Below are the code and all the weights of a small trained network. Each question names an input and a class and asks about switching units off, where a switched-off unit gives its printed mean instead of its output.

import numpy as np


def w(rows, s, z=0):
    codes = np.array(rows[::2]) - 128.0
    scale = np.full(codes.shape[1], s)
    scale[-1] = z or s
    return codes * scale


def f(y):
    return y / 2 * (1 + np.tanh(0.7978845608 * (y + 0.044715 * y**3)))


def log_softmax(a):
    a = a - a.max(-1, keepdims=True)
    return a - np.log(np.exp(a).sum(-1, keepdims=True))


def net(x, mask):
    res = np.array(x, float).reshape(1, 3) / 4 @ E
    y = f(res @ A[0][:, :-1].T + A[0][:, -1])
    res = res + np.where(mask, y, B[0][:, -1]) @ B[0][:, :-1]
    return log_softmax(res[-1] @ U[:, :-1].T + U[:, -1])


A, B = {}, {}
E = w([
[186,88,6,114,115,162,244,67,204,79,57,137],'x0',
[94,102,13,77,102,91,58,68,66,166,212,74],'x1',
[53,70,167,153,229,102,66,104,134,74,132,52],'x2',
],0.011)
A[0] = w([
[87,96,94,136,108,200,176,71,113,136,97,120,93],'N0',
[8,52,84,134,184,105,100,79,174,54,176,127,254],'N1',
[202,84,99,176,96,164,194,191,208,74,75,191,236],'N2',
[124,182,133,177,128,85,74,133,1,235,174,124,229],'N3',
[115,80,156,162,245,158,195,153,197,114,55,146,162],'N4',
[150,210,124,84,140,163,192,188,170,176,112,148,156],'N5',
[164,162,187,117,115,126,159,210,64,207,164,198,229],'N6',
],0.0083,0.0038)
B[0] = w([
[138,110,143,114,143,144,138,124,67,123,160,146,162],'N0',
[92,172,105,206,151,87,123,83,182,184,123,48,206],'N1',
[139,103,129,125,126,101,192,138,185,90,94,155,253],'N2',
[76,109,140,101,7,114,89,149,108,178,125,130,223],'N3',
[151,115,157,151,193,176,127,198,161,169,105,103,217],'N4',
[109,89,140,85,118,167,139,159,150,68,126,175,189],'N5',
[150,126,148,163,92,215,162,202,137,123,106,170,210],'N6',
],0.014,0.018)
U = w([
[139,159,146,95,192,136,77,154,93,99,159,167,23],'0',
[82,153,239,191,216,154,187,154,174,170,131,81,216],'1',
[182,105,143,123,106,154,200,157,194,9,79,236,172],'2',
[154,117,88,77,116,125,225,87,64,142,181,173,118],'3',
[158,226,125,110,180,154,91,138,53,60,167,162,2],'4',
[86,175,30,138,102,52,63,39,139,193,255,59,151],'5',
[71,150,203,132,13,183,138,194,93,124,158,206,125],'6',
],0.0079,0.0025)

Each question gives the input, the list of numbers given to net, and the class t.
The units are the neurons (one row each of A and B). Each row of codes is followed by its name. A weight is (code - 128) times the scale printed after its matrix; where a second scale follows, it is the last column's (A, B and U).
mask holds one flag per neuron, in row order. A switched-off neuron (its flag False) gives its mean, the last column of its row in B, instead of its output. The means were averaged over made-up inputs and are rounded, as every weight is.
A unit's drop is (log p(t) with every unit on - log p(t) with that unit switched off) / (log p(t) with every unit on - log p(t) with every unit switched off).
The circuit of an input: a set's keep is (log p(t) with only the set's units on - log p(t) with every unit switched off) / (log p(t) with every unit on - log p(t) with every unit switched off). Starting from all 7 units, units are removed one at a time, each time the one whose removal leaves the highest keep (on an exact tie, the one counted first), for as long as the keep stays at least 0.8.
circuit, biggest first: the units of the circuit, biggest drop first
top k neurons: the k neurons with the biggest drops, biggest first
drop when u is switched off: that unit's drop, to one decimal
input [8,6,-2], class 3: circuit, biggest first	(N0; N6)
input [-6,-8,-4], class 2: circuit, biggest first	(N5; N1)
input [-3,-4,-5], class 2: circuit, biggest first	(N3; N5)
input [-5,-7,-2], class 2: circuit, biggest first	(N3; N1)
input [-7,-1,5], class 6: circuit, biggest first	(N3)
input [-1,0,6], class 5: top 3 neurons	(N6; N2; N1)
input [0,1,6], class 5: top 3 neurons	(N6; N2; N1)
input [-7,-4,4], class 6: drop when N3 is switched off	0.2
input [4,2,0], class 3: drop when N2 is switched off	0.1
input [-7,1,3], class 6: drop when N3 is switched off	0.7
